The rows lie along a hidden order. The number after each row says roughly how far along it the row is, from 0 to 10. A new part has a new order.
[-26 -22 -36 -33 16 -68 -15 75 35 115 84 23 41 88 33 17 -21 -26 9 37 -9 52 42 -14 3 -7 8 -72 -85 -5 -2 35 9 28 50 43 88 44 23 -27 -2 21 -35 -58 21 -26 22 78 25 -11] => 5
[-31 -26 -67 -26 -25 -23 -33 -25 -32 -49 -15 -12 -11 -31 27 8 24 -6 18 3 11 19 0 26 21 47 13 19 44 30 28 26 41 83 33 26 16 45 -4 23 31 8 6 15 -11 13 13 -27 -11 -10] => 4
[43 44 15 16 21 37 -23 -22 -39 -85 -48 -44 -51 -76 -9 -42 -1 -64 -25 -17 2 32 -2 33 20 71 23 21 49 16 13 8 9 24 -22 -11 -74 -37 -81 -30 -20 -51 -67 -14 -59 6 23 -18 18 25] => 8
[-5 4 -9 19 50 63 9 43 7 -1 2 -17 -23 -38 22 -19 5 -42 16 6 4 31 4 15 -1 35 -17 -39 -21 -60 -49 -42 -34 15 -4 19 10 59 3 27 44 15 -15 -10 -38 -13 -18 -46 -22 -20] => 1
[36 41 34 41 64 61 13 39 6 -12 -6 -18 -30 -54 -9 -46 -24 -65 -47 -28 -27 -9 -22 5 1 51 20 18 50 45 38 34 32 65 10 8 -31 -6 -50 -21 -25 -42 -72 -33 -57 -11 -7 -28 0 11] => 3
[-25 -16 -45 -1 24 49 7 62 19 -3 10 -14 -19 -44 19 -25 -1 -35 14 6 11 36 -4 13 -15 19 -33 -40 -29 -64 -31 -12 5 66 22 28 5 44 -26 0 13 -26 -68 -19 -40 4 32 -1 21 28] => 2
[-22 -8 -49 -24 -9 6 -29 -3 -14 -26 -2 -10 9 6 70 29 39 -20 27 1 4 32 -4 14 2 45 2 -9 11 -15 0 0 5 32 -7 2 -30 -3 -45 -9 4 -25 -50 -12 -55 -5 -3 -45 -15 -24] => 5
[32 49 38 28 59 81 13 59 26 12 29 3 14 14 55 5 8 -49 -35 -35 -39 -8 -52 -34 -59 -25 -44 -63 -49 -69 -41 -32 -35 -15 -27 1 -21 8 -26 10 48 13 -2 26 16 31 64 35 36 28] => 6
[34 38 42 34 62 87 21 51 26 6 8 -7 -14 -31 6 -3 -19 -68 -64 -45 -46 -20 -47 -17 -32 10 -9 -4 23 23 27 42 61 104 56 38 31 47 -6 14 20 -7 -36 -11 -60 -19 -30 -67 -35 -48] => 3
[63 30 22 38 55 39 -11 16 -12 -5 9 -9 -11 -44 8 -36 -22 -61 -25 -25 -47 -48 -75 -38 -65 -3 -52 -50 -22 -51 -35 -43 -37 26 -17 9 -19 41 -5 26 49 42 32 22 47 38 60 34 23 41] => 8
[-30 -9 -12 21 57 66 16 74 -1 -33 -23 -35 -42 -31 30 25 40 0 56 19 0 8 -34 -30 -58 -14 -31 -34 9 23 27 46 34 50 -12 -4 -55 -27 -55 -12 26 19 20 33 31 22 26 -25 -22 -44] => 0
[13 25 -30 5 23 37 -9 19 -3 -24 -4 -17 -13 -18 25 -11 6 -60 -49 -41 -46 -16 -54 -33 -60 -27 -50 -64 -52 -98 -62 -55 -63 -53 -58 -14 -66 -37 -70 -25 -16 -32 -64 -19 -58 -9 0 -44 -10 -27] => 10
[13 13 -39 -25 -27 12 -23 8 15 -6 29 5 18 -5 38 -18 6 -67 -43 -35 -14 29 1 27 7 32 -19 -36 -24 -80 -49 -27 2 51 21 21 -2 34 -39 0 0 -38 -60 1 -42 25 52 -6 29 20] => 5
[26 25 -3 3 1 -3 -31 -23 -30 -38 -3 -4 18 29 72 43 42 -17 5 -11 -29 -10 -43 -27 -38 1 -14 -18 7 11 19 30 27 40 1 0 -42 -15 -58 -12 0 -9 -24 17 12 29 50 14 17 3] => 5
[-25 -17 -52 -22 -5 -16 -17 22 8 6 30 10 32 33 78 32 33 -31 -4 -23 -27 -9 -43 -21 -44 -4 -25 -39 -12 -31 -1 15 22 65 29 32 11 44 -13 8 28 -5 -46 -7 -46 -7 -8 -43 -17 -22] => 4
[14 7 -51 -20 -6 -26 -64 -20 -47 -28 7 -1 33 53 127 69 70 -27 44 1 -29 0 -65 -36 -74 -2 -50 -78 -23 -30 -5 15 46 113 40 43 15 60 -33 1 17 -16 -77 -38 -68 -18 -1 -29 -2 2] => 8
[36 33 12 3 -3 -30 -44 -29 -40 -28 9 8 20 43 87 49 29 -19 -14 -22 -41 -28 -46 -20 -17 29 18 6 34 29 14 1 -25 -31 -49 -23 -48 -6 -17 14 52 53 39 24 8 4 -8 -41 -29 -40] => 4
[19 27 9 9 22 7 -31 -11 -28 -29 -1 -1 17 40 81 36 32 -41 -15 -21 -36 -9 -40 -8 -19 34 9 -3 14 -6 -10 -16 -26 -15 -9 -2 -19 26 -9 20 44 22 -3 2 -28 -7 -6 -40 -10 -10] => 2
[-4 13 1 8 45 62 17 58 37 40 45 14 25 18 59 9 10 -46 -34 -31 -43 -16 -52 -34 -49 -13 -31 -40 -17 -29 0 14 25 71 35 35 36 63 15 27 45 26 -1 11 -13 1 -1 -35 -18 -40] => 2
[-47 -26 -54 -20 0 28 -11 44 31 36 55 24 65 69 120 65 67 -5 42 5 -1 19 -22 -17 -43 -16 -43 -65 -58 -107 -68 -55 -68 -54 -46 -12 -40 8 -29 10 42 27 29 40 39 49 82 49 47 37] => 1
[22 44 37 39 71 94 25 46 19 -16 -5 -21 -40 -60 -14 -51 -17 -71 -47 -37 -18 12 -5 23 23 63 32 21 45 26 15 14 2 6 -37 -19 -80 -41 -84 -29 -22 -36 -48 9 -15 31 58 28 41 48] => 1
[-40 -42 -72 -3 33 45 9 70 23 24 9 -24 -31 -52 16 -5 18 -17 73 39 15 20 -30 -31 -71 -15 -45 -58 -12 21 36 50 43 72 -5 -1 -64 -24 -60 -18 19 29 33 22 50 24 27 -21 -34 -51] => 2
[-12 19 11 22 54 77 12 31 -1 -37 -17 -32 -34 -24 38 14 42 -14 47 8 9 39 -6 -10 -39 -21 -39 -58 -38 -44 -13 30 41 83 40 31 4 16 -33 -16 -9 -31 -56 -13 -35 15 44 19 38 24] => 0
[-24 -17 -23 1 28 -19 -10 42 11 66 57 19 54 75 83 53 21 7 31 29 -15 1 -18 -31 -43 -10 -21 -54 -47 -30 -22 -19 -41 -27 -20 3 15 29 20 10 42 47 36 -4 48 9 30 50 11 6] => 2
[-33 -22 -74 -24 -1 37 -1 54 42 35 48 8 14 -2 41 -24 -9 -71 -50 -34 -19 30 0 26 21 55 10 -24 -11 -54 -44 -47 -50 -27 -32 7 -7 47 -1 34 64 25 -6 11 -40 -9 -17 -73 -22 -30] => 4
[14 20 17 15 39 27 -1 5 -17 -28 -19 -20 -19 -23 28 6 21 -12 30 6 7 14 -14 -3 -21 -1 -31 -41 -11 -33 -15 0 8 57 20 20 5 33 -14 4 2 -15 -40 -19 -32 0 9 -7 9 21] => 2
[7 22 1 26 53 77 17 56 39 40 57 28 56 39 115 53 64 -7 51 4 13 34 -10 7 -22 29 -19 -32 -10 -49 -36 -41 -40 -23 -50 -24 -82 -37 -86 -29 -24 -49 -78 -28 -73 -14 -14 -57 -19 -25] => 2
[-34 -27 -86 -39 -36 -30 -62 -43 -47 -65 -23 -29 -15 -35 56 15 34 -30 42 7 18 44 3 37 28 77 27 9 41 33 25 26 15 47 14 7 -41 0 -58 -18 -10 -36 -71 -34 -75 -22 -29 -75 -32 -39] => 7
[47 33 38 44 41 39 -6 -9 -36 -47 -41 -33 -52 -85 -28 -38 -11 -21 26 22 31 17 16 35 19 57 -2 -6 3 -49 -45 -69 -70 -42 -45 -16 -38 16 -6 26 37 34 47 30 37 23 20 -16 -22 -18] => 3
[19 25 -11 -6 -7 23 -31 -22 -21 -44 -3 -4 16 24 80 34 47 -29 -6 -29 -26 -5 -46 -19 -36 3 -13 -15 15 3 14 25 26 36 -8 -2 -40 -15 -55 -12 -6 -10 -16 26 0 33 55 0 15 1] => 5
[41 46 51 45 72 101 38 75 46 58 41 9 19 -8 31 -12 0 -54 -48 -43 -51 -39 -72 -41 -64 -37 -56 -54 -34 -73 -36 -26 -5 32 9 24 17 57 14 44 68 47 49 46 46 48 68 26 27 23] => 3
[5 12 -32 -14 -10 12 -36 -32 -51 -80 -46 -46 -58 -77 -10 -48 -17 -83 -76 -60 -50 -22 -51 -22 -45 -2 -37 -35 4 -43 -14 -6 19 65 18 29 8 61 -4 42 65 37 35 56 35 58 82 33 43 39] => 10
[42 44 31 36 59 82 13 50 20 9 24 1 10 -14 43 -7 5 -55 -29 -34 -40 -26 -62 -32 -61 -16 -50 -57 -34 -71 -50 -47 -39 -8 -22 1 -36 22 -24 17 36 15 17 30 26 42 71 27 34 40] => 6
[29 20 -12 4 5 -11 -49 -14 -26 -4 30 5 40 16 89 15 13 -61 -17 -17 -33 -5 -30 8 -8 62 6 -27 -2 -34 -34 -44 -39 19 -13 23 -3 63 -14 16 28 0 -45 -27 -31 -3 16 -7 7 18] => 4
[8 26 5 14 38 59 6 43 24 7 27 6 25 25 71 25 34 -31 0 -17 -12 13 -28 -8 -25 4 -26 -33 -26 -54 -33 -27 -26 -3 -26 -6 -32 -6 -49 -12 8 -13 -31 3 -27 11 28 -11 9 1] => 5
[-8 -2 -25 0 13 12 -13 12 3 6 19 4 16 19 55 31 30 -18 33 12 11 25 11 16 9 45 12 10 28 26 25 30 31 67 21 27 16 56 -5 17 36 24 10 10 13 14 28 6 9 2] => 4
[35 20 22 32 40 31 6 29 11 32 28 9 20 10 48 15 8 -17 6 12 -9 -10 -26 -14 -27 5 -17 -36 -13 -28 -26 -40 -61 -25 -39 -12 -49 -18 -37 -15 -14 -15 -20 -28 -31 -14 -19 -26 -27 -14] => 6
[26 31 26 18 37 9 -21 5 -24 -22 -20 -24 -21 4 40 29 29 -6 45 25 9 37 6 -1 -18 3 -19 -52 -45 -54 -35 -20 -26 2 3 23 29 57 18 22 51 28 9 -6 -17 -21 -21 -36 -17 -37] => 4
[-19 -20 -50 -12 -9 -25 -40 -17 -36 -27 -15 -19 -17 -25 28 -10 -3 -37 -9 -10 -14 1 -21 -7 -21 34 -8 -22 10 5 7 10 11 60 18 22 1 48 -1 23 45 29 20 14 20 23 40 17 14 19] => 6
[21 29 9 14 30 59 14 49 24 13 30 9 27 32 74 32 41 -19 18 -6 -1 28 0 4 -9 22 -11 -19 -8 -34 -18 -8 -8 8 -16 0 -37 -7 -45 -12 3 -20 -50 -8 -47 -5 -2 -47 -11 -23] => 5
[35 39 -1 -3 8 -7 -53 -31 -44 -58 -14 -17 8 30 125 64 73 -18 37 -8 -28 8 -55 -34 -73 -15 -50 -60 -13 -24 9 36 53 116 41 35 -7 26 -59 -19 -6 -38 -81 -19 -51 8 47 6 34 31] => 6
[23 42 42 24 28 51 -4 -20 -27 -73 -48 -30 -24 -20 34 27 49 11 34 1 7 9 -31 -20 -43 -32 -35 -25 -2 -11 15 35 57 83 35 16 -20 -20 -52 -25 -27 -44 -44 11 -9 31 47 29 36 30] => 1
[-16 0 -49 -25 -18 8 -35 -36 -36 -79 -46 -39 -46 -53 -10 -38 1 -64 -49 -48 -33 -4 -40 -3 -24 12 -14 -15 4 -19 0 15 34 76 33 31 13 59 -5 39 56 23 28 48 13 55 68 17 30 22] => 8
